Below are the code and all the weights of a small trained network. Each question names an input and a class and asks about switching units off, where a switched-off unit gives its printed mean instead of its output.

import numpy as np


def w(rows, s, z=0):
    codes = np.array(rows[::2]) - 128.0
    scale = np.full(codes.shape[1], s)
    scale[-1] = z or s
    return codes * scale


def norm(h):
    return h / np.sqrt((h * h).mean(-1, keepdims=True) + 1e-5)


def f(y):
    return np.maximum(y, 0)


def log_softmax(a):
    a = a - a.max(-1, keepdims=True)
    return a - np.log(np.exp(a).sum(-1, keepdims=True))


def net(x, mask):
    res = np.array(x, float).reshape(1, 3) / 4 @ E
    u = 0
    for l in range(3):
        y = f(norm(res) @ A[l][:, :-1].T + A[l][:, -1])
        res = res + np.where(mask[u : u + 12], y, B[l][:, -1]) @ B[l][:, :-1]
        u += 12
    return log_softmax(norm(res)[-1] @ U[:, :-1].T + U[:, -1])


A, B = {}, {}
E = w([
[3,243,171],'x0',
[66,79,204],'x1',
[16,34,25],'x2',
],0.0046)
A[0] = w([
[179,136,155,99],'L0N0',
[26,186,123,78],'L0N1',
[91,45,248,208],'L0N2',
[136,162,84,70],'L0N3',
[51,77,13,206],'L0N4',
[164,79,219,165],'L0N5',
[145,196,191,86],'L0N6',
[205,60,223,87],'L0N7',
[100,139,148,150],'L0N8',
[173,178,125,60],'L0N9',
[188,166,202,254],'L0N10',
[118,178,126,66],'L0N11',
],0.011,0.0034)
B[0] = w([
[141,112,68,174],'L0N0',
[141,200,86,211],'L0N1',
[122,64,227,234],'L0N2',
[127,98,178,143],'L0N3',
[153,74,61,252],'L0N4',
[156,158,134,207],'L0N5',
[105,97,134,195],'L0N6',
[200,148,128,218],'L0N7',
[107,69,95,162],'L0N8',
[115,151,108,165],'L0N9',
[119,178,141,254],'L0N10',
[67,202,254,151],'L0N11',
],0.0087,0.0064)
A[1] = w([
[100,145,165,106],'L1N0',
[24,161,69,144],'L1N1',
[56,137,129,99],'L1N2',
[67,84,120,143],'L1N3',
[77,131,68,152],'L1N4',
[6,92,121,88],'L1N5',
[116,203,148,248],'L1N6',
[47,119,92,138],'L1N7',
[110,77,92,130],'L1N8',
[148,178,64,204],'L1N9',
[127,125,101,87],'L1N10',
[9,88,83,252],'L1N11',
],0.011,0.0022)
B[1] = w([
[98,123,50,169],'L1N0',
[132,183,170,222],'L1N1',
[203,128,162,170],'L1N2',
[141,136,171,179],'L1N3',
[207,123,137,195],'L1N4',
[161,111,195,190],'L1N5',
[111,41,97,253],'L1N6',
[254,147,145,189],'L1N7',
[78,100,211,198],'L1N8',
[140,130,39,245],'L1N9',
[113,67,122,148],'L1N10',
[190,188,148,243],'L1N11',
],0.0086,0.0046)
A[2] = w([
[87,118,234,87],'L2N0',
[181,83,93,128],'L2N1',
[119,75,119,67],'L2N2',
[129,37,118,1],'L2N3',
[175,113,205,225],'L2N4',
[188,162,133,48],'L2N5',
[127,236,52,122],'L2N6',
[160,254,139,150],'L2N7',
[73,228,101,37],'L2N8',
[134,60,114,36],'L2N9',
[107,70,102,120],'L2N10',
[120,169,23,30],'L2N11',
],0.0096,0.0032)
B[2] = w([
[130,254,22,184],'L2N0',
[70,220,139,218],'L2N1',
[120,86,140,145],'L2N2',
[120,87,158,158],'L2N3',
[88,139,159,254],'L2N4',
[143,159,146,183],'L2N5',
[112,144,47,223],'L2N6',
[78,50,115,249],'L2N7',
[96,39,142,162],'L2N8',
[91,88,132,153],'L2N9',
[142,44,113,153],'L2N10',
[140,160,219,178],'L2N11',
],0.0093,0.0059)
U = w([
[181,213,31,138],'0',
[192,165,225,240],'1',
[6,104,64,147],'2',
[37,215,164,145],'3',
[166,41,47,6],'4',
[98,31,202,128],'5',
],0.024,0.002)

Each question gives the input, the list of numbers given to net, and the class t.
The units are the neurons (one row each of A and B). Each row of codes is followed by its name. A weight is (code - 128) times the scale printed after its matrix; where a second scale follows, it is the last column's (A, B and U).
mask holds one flag per neuron, layer by layer. A switched-off neuron (its flag False) gives its mean, the last column of its row in B, instead of its output. The means were averaged over made-up inputs and are rounded, as every weight is.
A unit's drop is (log p(t) with every unit on - log p(t) with that unit switched off) / (log p(t) with every unit on - log p(t) with every unit switched off).
The circuit of an input: a set's keep is (log p(t) with only the set's units on - log p(t) with every unit switched off) / (log p(t) with every unit on - log p(t) with every unit switched off). Starting from the 12 units with the biggest drops (on a tie, the unit counted first), units are removed one at a time, each time the one whose removal leaves the highest keep (on an exact tie, the one counted first), for as long as the keep stays at least 0.8.
circuit, biggest first: the units of the circuit, biggest drop first
unit that matters most: the unit with the biggest drop
k most important neurons: the k neurons with the biggest drops, biggest first
k most important neurons of layer l: the k neurons of layer l with the biggest drops, biggest first
drop when u is switched off: that unit's drop, to one decimal
input [-4,-1,-4], class 0: circuit, biggest first -> (L0N2)
input [0,-4,7], class 4: 4 most important neurons -> (L0N4 L0N10 L1N8 L2N0)
input [2,7,-5], class 3: circuit, biggest first -> (L2N0 L1N11)
input [1,7,0], class 3: 2 most important neurons of layer 1 -> (L1N6 L1N7)
input [1,0,-3], class 2: 2 most important neurons of layer 1 -> (L1N0 L1N4)
input [2,8,-7], class 3: 2 most important neurons of layer 0 -> (L0N10 L0N4)
input [0,6,8], class 5: 2 most important neurons -> (L0N4 L0N10)
input [-1,-6,4], class 4: 3 most important neurons -> (L0N4 L0N1 L0N10)
input [-6,2,1], class 5: 2 most important neurons -> (L1N11 L0N1)
input [4,1,-7], class 3: 2 most important neurons of layer 2 -> (L2N0 L2N6)
input [-6,-1,-8], class 0: 2 most important neurons -> (L0N2 L0N0)
input [7,-3,1], class 0: 3 most important neurons -> (L0N1 L0N2 L1N7)
input [1,0,-1], class 2: 2 most important neurons of layer 1 -> (L1N0 L1N8)
input [8,-3,3], class 0: unit that matters most -> L0N1
input [7,0,-2], class 2: 2 most important neurons -> (L0N1 L2N7)
input [-1,-4,2], class 4: 2 most important neurons of layer 0 -> (L0N4 L0N2)
input [-7,1,8], class 5: 2 most important neurons -> (L1N8 L0N1)
input [5,-3,4], class 0: 2 most important neurons -> (L0N1 L0N2)
input [1,3,7], class 1: 3 most important neurons of layer 1 -> (L1N11 L1N7 L1N6)
input [-3,3,4], class 5: unit that matters most -> L0N4
input [-1,1,4], class 5: 2 most important neurons -> (L0N4 L1N8)
input [5,1,2], class 1: drop when L0N10 is switched off -> 0.1
input [2,4,-7], class 3: drop when L2N0 is switched off -> 0.3
